Below is a small trained network, with its code and all its weights. Each question gives an input and a class and asks what happens when units are switched off, that is, made to give their printed mean instead of their output.

import numpy as np


def w(rows, s, z=0):
    codes = np.array(rows[::2]) - 128.0
    scale = np.full(codes.shape[1], s)
    scale[-1] = z or s
    return codes * scale


def f(y):
    return y / 2 * (1 + np.tanh(0.7978845608 * (y + 0.044715 * y**3)))


def log_softmax(a):
    a = a - a.max(-1, keepdims=True)
    return a - np.log(np.exp(a).sum(-1, keepdims=True))


def net(x, mask):
    res = np.array(x, float).reshape(1, 6) / 4 @ E
    y = f(res @ A[0][:, :-1].T + A[0][:, -1])
    res = res + np.where(mask, y, B[0][:, -1]) @ B[0][:, :-1]
    return log_softmax(res[-1] @ U[:, :-1].T + U[:, -1])


A, B = {}, {}
E = w([
[167,198,85,140],'x0',
[176,84,153,180],'x1',
[68,7,50,152],'x2',
[224,68,99,71],'x3',
[144,57,199,107],'x4',
[209,90,183,193],'x5',
],0.011)
A[0] = w([
[120,82,39,160,243],'N0',
[74,157,49,216,212],'N1',
[212,91,46,118,211],'N2',
[46,130,146,6,179],'N3',
[192,218,197,132,209],'N4',
[177,48,174,197,253],'N5',
],0.011,0.0042)
B[0] = w([
[44,78,78,161,228],'N0',
[59,178,185,182,231],'N1',
[192,92,23,198,227],'N2',
[128,132,111,54,223],'N3',
[218,209,126,127,249],'N4',
[140,11,232,135,239],'N5',
],0.011,0.012)
U = w([
[95,141,90,38,202],'0',
[39,205,131,158,140],'1',
[173,101,72,196,147],'2',
[187,180,204,202,97],'3',
[195,54,235,129,103],'4',
[100,71,129,149,2],'5',
[214,249,126,118,166],'6',
],0.013,0.0078)

Each question gives the input, the list of numbers given to net, and the class t.
The units are the neurons (one row each of A and B). Each row of codes is followed by its name. A weight is (code - 128) times the scale printed after its matrix; where a second scale follows, it is the last column's (A, B and U).
mask holds one flag per neuron, in row order. A switched-off neuron (its flag False) gives its mean, the last column of its row in B, instead of its output. The means were averaged over made-up inputs and are rounded, as every weight is.
A unit's drop is (log p(t) with every unit on - log p(t) with that unit switched off) / (log p(t) with every unit on - log p(t) with every unit switched off).
The circuit of an input: a set's keep is (log p(t) with only the set's units on - log p(t) with every unit switched off) / (log p(t) with every unit on - log p(t) with every unit switched off). Starting from all 6 units, units are removed one at a time, each time the one whose removal leaves the highest keep (on an exact tie, the one counted first), for as long as the keep stays at least 0.8.
circuit, biggest first: the units of the circuit, biggest drop first
unit that matters most: the unit with the biggest drop
top k neurons: the k neurons with the biggest drops, biggest first
drop when u is switched off: that unit's drop, to one decimal
input [-6,-3,-4,-1,-7,-3], class 6: unit that matters most	N0
input [8,-7,3,3,-3,-2], class 1: top 4 neurons	N1, N5, N4, N0
input [-5,-6,1,0,8,-1], class 0: top 2 neurons	N3, N5
input [-3,8,8,2,-4,-1], class 5: circuit, biggest first	N5, N0
input [0,4,2,1,-1,-7], class 1: circuit, biggest first	N5, N2
input [1,6,0,0,1,-8], class 0: top 2 neurons	N1, N4
input [-3,2,6,-3,2,-4], class 1: circuit, biggest first	N2, N1
input [-2,0,-5,3,7,-5], class 6: top 2 neurons	N5, N0
input [-2,0,1,-1,-4,5], class 4: top 3 neurons	N5, N2, N4
input [7,8,-4,-6,2,-4], class 6: top 2 neurons	N5, N4
input [0,3,-2,-2,-5,3], class 6: top 2 neurons	N5, N4
input [3,7,-2,-2,-1,6], class 4: top 2 neurons	N5, N1
input [4,8,-7,-5,3,1], class 6: top 2 neurons	N4, N1
input [-7,-6,7,-8,6,-4], class 0: circuit, biggest first	N3
input [-3,8,-3,1,-7,5], class 4: top 2 neurons	N5, N1
input [-8,-4,-7,-3,-2,-2], class 6: drop when N4 is switched off	0.1
input [1,-5,4,1,-7,-2], class 1: drop when N1 is switched off	0.4
input [-8,-8,2,-3,4,1], class 0: drop when N5 is switched off	0.1
